Here is a tiny trained network, its code and every weight. The questions are about switching its units off for an input and a class, where a switched-off unit gives its printed mean instead of its output.

import numpy as np


def w(rows, s, z=0):
    codes = np.array(rows[::2]) - 128.0
    scale = np.full(codes.shape[1], s)
    scale[-1] = z or s
    return codes * scale


def norm(h):
    return h / np.sqrt((h * h).mean(-1, keepdims=True) + 1e-5)


def f(y):
    return y / 2 * (1 + np.tanh(0.7978845608 * (y + 0.044715 * y**3)))


def log_softmax(a):
    a = a - a.max(-1, keepdims=True)
    return a - np.log(np.exp(a).sum(-1, keepdims=True))


def net(x, mask):
    res = np.array(x, float).reshape(1, 4) / 4 @ E
    u = 0
    for l in range(4):
        y = f(norm(res) @ A[l][:, :-1].T + A[l][:, -1])
        res = res + np.where(mask[u : u + 5], y, B[l][:, -1]) @ B[l][:, :-1]
        u += 5
    return log_softmax(norm(res)[-1] @ U[:, :-1].T + U[:, -1])


A, B = {}, {}
E = w([
[120,78,250],'x0',
[118,237,155],'x1',
[127,126,131],'x2',
[253,169,139],'x3',
],0.0016)
A[0] = w([
[147,34,133,162],'0.n0',
[110,132,163,201],'0.n1',
[81,246,178,7],'0.n2',
[98,253,179,45],'0.n3',
[115,64,82,118],'0.n4',
],0.0059,0.0021)
B[0] = w([
[183,90,76,248],'0.n0',
[116,137,75,205],'0.n1',
[149,29,99,185],'0.n2',
[220,3,79,220],'0.n3',
[165,116,128,194],'0.n4',
],0.0051,0.0012)
A[1] = w([
[129,111,148,88],'1.n0',
[118,84,254,10],'1.n1',
[137,59,227,39],'1.n2',
[186,126,161,159],'1.n3',
[188,127,133,51],'1.n4',
],0.0061,0.0014)
B[1] = w([
[106,140,120,104],'1.n0',
[90,138,3,152],'1.n1',
[130,199,8,216],'1.n2',
[117,208,193,254],'1.n3',
[110,105,172,196],'1.n4',
],0.0039,0.00091)
A[2] = w([
[92,4,65,254],'2.n0',
[188,5,119,74],'2.n1',
[138,100,116,123],'2.n2',
[23,103,111,190],'2.n3',
[150,169,191,216],'2.n4',
],0.0041,0.0015)
B[2] = w([
[232,203,217,253],'2.n0',
[211,157,132,184],'2.n1',
[189,142,135,140],'2.n2',
[167,115,250,155],'2.n3',
[98,132,210,142],'2.n4',
],0.0023,0.0031)
A[3] = w([
[61,178,141,53],'3.n0',
[147,253,139,245],'3.n1',
[149,151,116,3],'3.n2',
[110,175,42,114],'3.n3',
[98,127,153,103],'3.n4',
],0.0048,0.003)
B[3] = w([
[216,112,111,98],'3.n0',
[37,36,132,252],'3.n1',
[125,201,33,97],'3.n2',
[121,4,57,139],'3.n3',
[128,121,131,105],'3.n4',
],0.0039,0.0033)
U = w([
[240,96,132,196],'0',
[79,69,33,180],'1',
[133,92,177,241],'2',
[96,141,232,174],'3',
[126,176,159,63],'4',
[108,234,106,3],'5',
[115,214,104,10],'6',
[121,251,108,35],'7',
],0.011,0.0055)

Each question gives the input, the list of numbers given to net, and the class t.
The units are the neurons (one row each of A and B). Each row of codes is followed by its name. A weight is (code - 128) times the scale printed after its matrix; where a second scale follows, it is the last column's (A, B and U).
mask holds one flag per neuron, layer by layer. A switched-off neuron (its flag False) gives its mean, the last column of its row in B, instead of its output. The means were averaged over made-up inputs and are rounded, as every weight is.
A unit's drop is (log p(t) with every unit on - log p(t) with that unit switched off) / (log p(t) with every unit on - log p(t) with every unit switched off).
The circuit of an input: a set's keep is (log p(t) with only the set's units on - log p(t) with every unit switched off) / (log p(t) with every unit on - log p(t) with every unit switched off). Starting from the 12 units with the biggest drops (on a tie, the unit counted first), units are removed one at a time, each time the one whose removal leaves the highest keep (on an exact tie, the one counted first), for as long as the keep stays at least 0.8.
units of the circuit, in order: the units of the circuit, biggest drop first
k most important neurons: the k neurons with the biggest drops, biggest first
k most important neurons of layer l: the k neurons of layer l with the biggest drops, biggest first
input [8,-4,-6,-5], class 1: units of the circuit, in order : [1.n2, 1.n1]
input [-2,3,-2,5], class 3: most important neuron of layer 0 : [0.n0]
input [-1,-7,-4,-8], class 3: units of the circuit, in order : [0.n3, 2.n3]
input [-4,-3,7,6], class 2: 2 most important neurons : [3.n1, 1.n2]
input [-5,8,7,3], class 0: 2 most important neurons : [0.n3, 0.n2]
input [6,6,1,4], class 0: units of the circuit, in order : [0.n3, 1.n2]
input [-7,3,-2,-8], class 3: 2 most important neurons of layer 1 : [1.n2, 1.n1]
input [0,8,1,-8], class 0: units of the circuit, in order : [0.n3, 3.n1]
input [-4,0,3,-5], class 3: 3 most important neurons : [1.n2, 2.n3, 1.n1]
input [5,-7,-4,-6], class 0: 3 most important neurons : [0.n0, 3.n1, 2.n0]
input [-6,-4,2,7], class 3: 2 most important neurons : [3.n1, 1.n2]
input [-6,5,-8,-2], class 2: units of the circuit, in order : [1.n2, 0.n2, 0.n3]
input [2,8,3,3], class 0: 2 most important neurons : [0.n3, 0.n2]
input [2,7,1,-3], class 0: units of the circuit, in order : [0.n3]
input [-5,1,1,5], class 1: units of the circuit, in order : [3.n1, 2.n0]
input [-5,4,8,8], class 2: 2 most important neurons of layer 0 : [0.n0, 0.n3]
input [8,2,-4,-4], class 1: 2 most important neurons : [1.n2, 1.n1]
input [7,4,5,6], class 1: 2 most important neurons of layer 0 : [0.n0, 0.n4]
input [-2,-6,-1,8], class 3: 3 most important neurons : [0.n3, 0.n2, 1.n3]
input [-5,4,-1,4], class 1: units of the circuit, in order : [3.n1]
input [-4,0,-7,-5], class 2: 2 most important neurons : [1.n2, 2.n3]
input [-6,6,-7,-6], class 2: 2 most important neurons of layer 1 : [1.n2, 1.n1]
